Below is a small trained network, with its code and all its weights. Each question gives an input and a class and asks what happens when units are switched off, that is, made to give their printed mean instead of their output.

import numpy as np


def w(rows, s, z=0):
    codes = np.array(rows[::2]) - 128.0
    scale = np.full(codes.shape[1], s)
    scale[-1] = z or s
    return codes * scale


def norm(h):
    return h / np.sqrt((h * h).mean(-1, keepdims=True) + 1e-5)


def f(y):
    return np.maximum(y, 0)


def log_softmax(a):
    a = a - a.max(-1, keepdims=True)
    return a - np.log(np.exp(a).sum(-1, keepdims=True))


def net(x, mask):
    res = np.array(x, float).reshape(1, 5) / 4 @ E
    u = 0
    for l in range(4):
        y = f(norm(res) @ A[l][:, :-1].T + A[l][:, -1])
        res = res + np.where(mask[u : u + 6], y, B[l][:, -1]) @ B[l][:, :-1]
        u += 6
    return log_softmax(norm(res)[-1] @ U[:, :-1].T + U[:, -1])


A, B = {}, {}
E = w([
[121,154,229,116,133,143,134,67,111,101],'x0',
[198,224,102,254,150,146,144,109,128,154],'x1',
[136,91,164,162,205,114,94,166,138,53],'x2',
[86,115,117,126,147,172,179,122,121,103],'x3',
[161,197,99,82,152,184,104,154,163,117],'x4',
],0.0072)
A[0] = w([
[123,181,145,75,174,179,111,106,145,137,61],'L0N0',
[250,94,70,134,49,32,14,124,196,142,106],'L0N1',
[45,122,30,141,153,195,196,90,119,62,82],'L0N2',
[198,172,255,100,54,62,120,175,185,151,183],'L0N3',
[216,49,165,153,59,69,250,91,12,138,2],'L0N4',
[92,185,202,168,163,153,115,153,38,165,220],'L0N5',
],0.0051,0.002)
B[0] = w([
[254,132,131,96,122,120,198,130,204,187,170],'L0N0',
[83,131,83,141,228,160,214,103,63,169,254],'L0N1',
[97,130,95,128,188,116,217,85,42,126,210],'L0N2',
[120,97,78,89,211,187,213,24,158,92,227],'L0N3',
[184,113,157,49,120,53,173,184,152,187,229],'L0N4',
[177,97,179,116,58,141,166,78,128,45,201],'L0N5',
],0.0074,0.0039)
A[1] = w([
[53,63,183,104,104,66,155,102,105,171,133],'L1N0',
[131,94,131,79,109,141,100,90,154,126,4],'L1N1',
[169,154,168,171,128,111,138,100,128,126,70],'L1N2',
[94,93,145,218,89,80,125,112,134,168,157],'L1N3',
[163,68,210,213,253,164,29,180,156,55,47],'L1N4',
[151,232,96,64,150,208,110,185,181,124,5],'L1N5',
],0.0075,0.0012)
B[1] = w([
[192,164,138,151,175,156,98,133,183,146,254],'L1N0',
[120,145,142,145,159,133,24,117,129,166,166],'L1N1',
[131,181,66,71,169,159,3,217,63,105,170],'L1N2',
[186,89,211,66,104,52,101,214,149,62,165],'L1N3',
[55,167,86,106,18,25,158,53,181,212,203],'L1N4',
[195,43,221,134,131,14,170,185,120,174,202],'L1N5',
],0.0062,0.0064)
A[2] = w([
[94,98,48,163,124,159,148,246,110,176,73],'L2N0',
[183,186,116,135,23,195,129,129,221,208,200],'L2N1',
[185,211,74,246,94,138,125,131,78,155,150],'L2N2',
[44,73,114,79,124,174,76,74,189,240,118],'L2N3',
[142,154,192,111,80,160,206,34,127,136,48],'L2N4',
[136,207,254,68,44,225,86,93,162,63,2],'L2N5',
],0.0057,0.0027)
B[2] = w([
[169,108,110,254,65,221,68,81,209,141,214],'L2N0',
[53,56,118,39,38,14,160,111,95,47,226],'L2N1',
[95,121,226,82,168,103,15,118,80,17,252],'L2N2',
[130,239,149,119,111,157,111,181,35,36,238],'L2N3',
[94,105,55,182,151,173,113,116,146,176,228],'L2N4',
[112,112,127,219,84,180,107,156,202,180,182],'L2N5',
],0.0077,0.0041)
A[3] = w([
[28,143,64,112,135,80,144,51,102,135,221],'L3N0',
[124,153,152,109,188,43,181,105,160,132,218],'L3N1',
[115,112,3,201,118,142,53,201,126,149,131],'L3N2',
[124,125,153,69,179,203,56,204,107,110,2],'L3N3',
[73,111,136,151,207,189,222,157,68,122,86],'L3N4',
[187,142,189,133,162,206,126,36,213,96,188],'L3N5',
],0.0062,0.0018)
B[3] = w([
[40,184,27,103,157,83,157,130,67,135,241],'L3N0',
[161,183,118,140,155,229,221,254,115,174,253],'L3N1',
[101,91,180,137,67,195,113,33,224,183,199],'L3N2',
[182,184,110,132,153,77,49,97,108,15,184],'L3N3',
[174,152,174,189,239,121,64,125,71,162,194],'L3N4',
[127,49,80,198,97,144,90,119,132,170,222],'L3N5',
],0.0075,0.005)
U = w([
[112,87,113,180,94,156,105,76,193,170,155],'0',
[228,104,174,108,152,111,174,204,151,160,173],'1',
[49,178,91,112,113,88,158,134,122,138,200],'2',
[141,161,161,115,163,119,40,130,110,38,87],'3',
[141,136,89,168,247,167,139,108,87,146,5],'4',
],0.013,0.0025)

Each question gives the input, the list of numbers given to net, and the class t.
The units are the neurons (one row each of A and B). Each row of codes is followed by its name. A weight is (code - 128) times the scale printed after its matrix; where a second scale follows, it is the last column's (A, B and U).
mask holds one flag per neuron, layer by layer. A switched-off neuron (its flag False) gives its mean, the last column of its row in B, instead of its output. The means were averaged over made-up inputs and are rounded, as every weight is.
A unit's drop is (log p(t) with every unit on - log p(t) with that unit switched off) / (log p(t) with every unit on - log p(t) with every unit switched off).
The circuit of an input: a set's keep is (log p(t) with only the set's units on - log p(t) with every unit switched off) / (log p(t) with every unit on - log p(t) with every unit switched off). Starting from the 12 units with the biggest drops (on a tie, the unit counted first), units are removed one at a time, each time the one whose removal leaves the highest keep (on an exact tie, the one counted first), for as long as the keep stays at least 0.8.
circuit, biggest first: the units of the circuit, biggest drop first
unit that matters most: the unit with the biggest drop
top k neurons: the k neurons with the biggest drops, biggest first
k most important neurons of layer l: the k neurons of layer l with the biggest drops, biggest first
input [8,7,2,-7,-2], class 0: 3 most important neurons of layer 0 -> (L0N5, L0N3, L0N2)
input [-1,8,8,2,-5], class 2: top neuron -> (L1N4)
input [-6,-6,7,3,4], class 2: 3 most important neurons of layer 1 -> (L1N4, L1N0, L1N2)
input [6,8,-3,7,1], class 3: top 3 neurons -> (L2N2, L1N2, L0N3)
input [-1,3,-3,-2,-2], class 2: top 4 neurons -> (L1N5, L0N2, L0N4, L3N0)
input [-5,-8,3,-8,-1], class 3: top 3 neurons -> (L3N3, L2N3, L0N2)
input [6,3,-1,2,7], class 1: 2 most important neurons of layer 2 -> (L2N0, L2N1)
input [0,-4,-4,-3,-6], class 1: 2 most important neurons of layer 1 -> (L1N4, L1N0)
input [2,6,-1,5,4], class 3: 2 most important neurons of layer 0 -> (L0N3, L0N1)
input [-8,-5,-7,2,1], class 0: top 4 neurons -> (L2N0, L3N2, L1N4, L0N3)
input [-3,8,8,3,4], class 2: circuit, biggest first -> (L1N4, L2N1)
input [4,-4,4,-7,-2], class 4: top 2 neurons -> (L0N3, L2N1)
input [1,-4,2,-7,-2], class 4: top 2 neurons -> (L0N1, L0N3)
input [-3,6,1,-6,2], class 3: unit that matters most -> L2N2
input [7,8,-8,-8,-1], class 2: 3 most important neurons of layer 3 -> (L3N0, L3N4, L3N3)
input [5,-4,-4,8,-4], class 4: top 2 neurons -> (L0N2, L3N4)
input [0,4,4,2,4], class 1: top 3 neurons -> (L1N5, L0N0, L3N1)
input [-2,3,-6,-8,-4], class 4: top 2 neurons -> (L0N1, L1N4)
input [5,-8,-3,1,-6], class 3: top 4 neurons -> (L2N3, L1N5, L3N3, L1N0)
input [3,-1,-2,-5,-1], class 4: unit that matters most -> L0N3
input [4,6,-5,1,7], class 1: top 2 neurons -> (L1N5, L0N0)
input [-4,-4,4,-7,5], class 4: top 2 neurons -> (L0N1, L0N4)
input [-6,5,-1,6,-5], class 0: top 2 neurons -> (L2N0, L0N3)
input [5,-1,3,-4,-4], class 0: 2 most important neurons of layer 0 -> (L0N1, L0N5)
input [8,1,1,0,7], class 0: circuit, biggest first -> (L3N5, L2N5)
input [1,7,6,1,-4], class 3: 2 most important neurons of layer 2 -> (L2N2, L2N4)
input [-5,4,8,1,-5], class 2: unit that matters most -> L1N4
input [4,1,0,-3,3], class 0: 2 most important neurons of layer 0 -> (L0N5, L0N1)
